Below are the code and all the weights of a small trained network. Each question names an input and a target symbol and asks about switching units off, where a switched-off unit gives its printed mean instead of its output.

import numpy as np


def w(rows, s, z=0):
    codes = np.array(rows[::2]) - 128.0
    scale = np.full(codes.shape[1], s)
    scale[-1] = z or s
    return codes * scale


def f(y):
    return np.maximum(y, 0)


def softmax(a):
    e = np.exp(a - a.max(-1, keepdims=True))
    return e / e.sum(-1, keepdims=True)


def log_softmax(a):
    a = a - a.max(-1, keepdims=True)
    return a - np.log(np.exp(a).sum(-1, keepdims=True))


def net(x, mask):
    ids = ['ΓΘΠδηλφ'.index(c) for c in x.split()]
    T = len(ids)
    res = E[ids] + P[:T]
    u = 0
    for l in range(2):
        q, k, v = (res @ M[l].T for M in (Q, K, V))
        z = softmax(np.where(np.tri(T) > 0, q @ k.T / 2**0.5, -1e9)) @ v
        res = res + np.where(mask[u], z, O[l][:, -1]) @ O[l][:, :-1]
        u += 1
        y = f(res @ A[l][:, :-1].T + A[l][:, -1])
        res = res + np.where(mask[u : u + 8], y, B[l][:, -1]) @ B[l][:, :-1]
        u += 8
    return log_softmax(res[-1] @ U[:, :-1].T + U[:, -1])


Q, K, V, O, A, B = {}, {}, {}, {}, {}, {}
E = w([
[206,74,105,168],'Γ',
[15,61,133,150],'Θ',
[127,178,107,133],'Π',
[86,75,112,195],'δ',
[110,168,126,96],'η',
[172,4,140,134],'λ',
[69,158,108,160],'φ',
],0.018)
P = w([
[185,116,136,64],'0',
[145,103,173,64],'1',
[151,83,71,206],'2',
[136,115,185,83],'3',
[127,89,56,189],'4',
[130,123,198,102],'5',
[124,96,44,169],'6',
[119,134,209,119],'7',
[117,98,28,153],'8',
[116,141,220,138],'9',
[104,101,16,137],'10',
[103,152,234,158],'11',
[95,101,1,122],'12',
[80,161,199,119],'13',
],0.011)
Q[0] = w([
[183,155,254,80],'0.h1',
[114,111,63,142],'0.h1',
],0.03)
K[0] = w([
[116,98,6,89],'0.h1',
[133,134,186,170],'0.h1',
],0.024)
V[0] = w([
[137,67,2,45],'0.h1',
[150,71,108,59],'0.h1',
],0.0075)
O[0] = w([
[136,135,42,3,11],'0.h1',
[27,141,83,92,108],'0.h1',
],0.0044,0.0011)
A[0] = w([
[176,114,73,163,76],'0.n1',
[114,150,173,100,3],'0.n2',
[225,141,152,94,109],'0.n3',
[100,117,7,146,37],'0.n4',
[126,235,165,87,165],'0.n5',
[174,190,63,139,179],'0.n6',
[116,121,56,182,138],'0.n7',
[163,178,53,208,82],'0.n8',
],0.012,0.0045)
B[0] = w([
[92,227,149,112,187],'0.n1',
[22,129,101,64,132],'0.n2',
[85,113,65,92,156],'0.n3',
[248,213,158,49,227],'0.n4',
[166,106,240,222,175],'0.n5',
[202,90,131,186,174],'0.n6',
[186,81,104,181,255],'0.n7',
[38,54,143,93,198],'0.n8',
],0.015,0.0067)
Q[1] = w([
[152,190,91,127],'1.h1',
[5,110,71,108],'1.h1',
],0.026)
K[1] = w([
[106,33,103,97],'1.h1',
[206,170,68,7],'1.h1',
],0.018)
V[1] = w([
[69,139,128,102],'1.h1',
[108,254,183,51],'1.h1',
],0.0092)
O[1] = w([
[34,220,140,193,36],'1.h1',
[223,117,255,233,2],'1.h1',
],0.0057,0.0056)
A[1] = w([
[198,219,109,132,43],'1.n1',
[144,167,30,142,130],'1.n2',
[13,64,122,150,148],'1.n3',
[58,76,205,131,21],'1.n4',
[178,246,167,68,26],'1.n5',
[49,134,45,221,148],'1.n6',
[75,162,194,74,176],'1.n7',
[79,128,75,191,254],'1.n8',
],0.012,0.0059)
B[1] = w([
[98,201,190,133,183],'1.n1',
[93,176,175,94,243],'1.n2',
[210,225,148,191,254],'1.n3',
[148,150,60,60,225],'1.n4',
[144,156,7,152,148],'1.n5',
[191,90,170,61,180],'1.n6',
[66,171,172,98,180],'1.n7',
[1,75,63,178,231],'1.n8',
],0.019,0.0063)
U = w([
[22,146,226,177,120],'Γ',
[167,100,234,113,174],'Θ',
[127,93,56,179,209],'Π',
[147,137,202,18,97],'δ',
[93,99,15,24,181],'η',
[236,80,50,1,138],'λ',
[165,169,51,67,2],'φ',
],0.0067,0.0042)

Each question gives the input, a string of symbols that net reads in full, and the target symbol t.
The units are the heads (2 rows each of Q, K, V and O) and the neurons (one row each of A and B). Each row of codes is followed by its name. A weight is (code - 128) times the scale printed after its matrix; where a second scale follows, it is the last column's (O, A, B and U).
mask holds one flag per unit, layer by layer, with each layer's heads first. A switched-off unit (its flag False) gives its mean, the last column of its rows in O or B, instead of its output. The means were averaged over made-up inputs and are rounded, as every weight is.
A unit's drop is (log p(t) with every unit on - log p(t) with that unit switched off) / (log p(t) with every unit on - log p(t) with every unit switched off).
The circuit of an input: a set's keep is (log p(t) with only the set's units on - log p(t) with every unit switched off) / (log p(t) with every unit on - log p(t) with every unit switched off). Starting from the 12 units with the biggest drops (on a tie, the unit counted first), units are removed one at a time, each time the one whose removal leaves the highest keep (on an exact tie, the one counted first), for as long as the keep stays at least 0.8.
units of the circuit, in order: the units of the circuit, biggest drop first
most important unit: the unit with the biggest drop
k most important neurons: the k neurons with the biggest drops, biggest first
k most important neurons of layer l: the k neurons of layer l with the biggest drops, biggest first
input δ φ δ φ Γ Θ δ Θ Γ δ η φ φ, target Π: most important unit	0.n8
input λ φ Γ δ Γ Π η, target λ: units of the circuit, in order	0.n5, 0.n1, 1.h1, 1.n8
input Θ Π Π Π, target Θ: 3 most important neurons	0.n4, 0.n5, 0.n8
input λ λ δ, target φ: units of the circuit, in order	0.n4, 1.n5, 0.h1
input δ δ φ φ, target Γ: units of the circuit, in order	0.n7, 1.n7
input Γ δ η δ Θ η δ λ Π δ Γ λ Γ, target φ: units of the circuit, in order	1.n5, 0.n4, 1.n1
input φ Γ Θ φ Γ Θ δ η Π δ δ Γ φ, target δ: units of the circuit, in order	0.n4, 1.n1
input η Π δ Θ Γ Θ Π, target Γ: 2 most important neurons of layer 0	0.n4, 0.n6
input η δ δ δ φ Π δ η η Θ φ, target Γ: units of the circuit, in order	0.n4, 1.n1
input δ Γ φ δ Π δ, target Π: units of the circuit, in order	0.n4, 1.n8, 1.n2
input δ Γ δ λ Γ Θ δ η δ η δ Θ δ, target Γ: 2 most important neurons of layer 0	0.n4, 0.n7
input φ Π η Θ Π δ Θ δ Γ Γ φ Γ Γ, target δ: 4 most important neurons	0.n1, 0.n4, 0.n7, 0.n8
input Π η δ φ δ Θ Π, target Γ: 4 most important neurons of layer 1	1.n4, 1.n1, 1.n2, 1.n6
input λ η Θ λ δ δ Θ δ Π Γ Θ, target δ: most important unit	0.n4
input λ δ η Π λ φ η Γ λ, target Θ: units of the circuit, in order	1.n4, 1.h1
input η δ Θ δ δ η λ, target Θ: units of the circuit, in order	0.n5, 0.n7, 1.h1
input Γ φ η Π δ λ δ Γ Π, target δ: units of the circuit, in order	1.n1, 0.n4
input δ δ Θ η δ Θ λ, target Γ: 4 most important neurons	0.n4, 0.n1, 0.n8, 0.n7
input Θ δ δ η φ λ δ Γ Θ Π Θ, target λ: 3 most important neurons of layer 0	0.n4, 0.n5, 0.n1
input δ δ Θ δ η Γ δ Π Π, target λ: 3 most important neurons	0.n8, 0.n5, 0.n6
input δ Θ φ δ η δ δ Θ Γ Θ η, target Γ: units of the circuit, in order	0.n4, 1.h1, 0.n7, 1.n1
input λ η η δ Θ δ λ η φ, target Θ: 2 most important neurons	0.n8, 0.n7
input η Γ δ, target δ: 4 most important neurons of layer 0	0.n4, 0.n7, 0.n8, 0.n1
input δ δ δ Θ Γ δ φ, target η: most important unit	0.n8
input η Θ η δ η δ φ Π φ, target λ: units of the circuit, in order	0.n4, 0.n7
input δ Θ δ, target Γ: 2 most important neurons	0.n7, 0.n4
input Π Θ Γ η Γ, target Θ: 3 most important neurons	0.n8, 0.n7, 0.n4
input Θ η η φ δ η Θ η Π Π λ Θ λ Θ, target φ: units of the circuit, in order	1.n3, 1.n4
input δ Θ δ η φ Γ Π δ δ, target η: units of the circuit, in order	0.n4, 1.h1, 1.n3, 0.n1
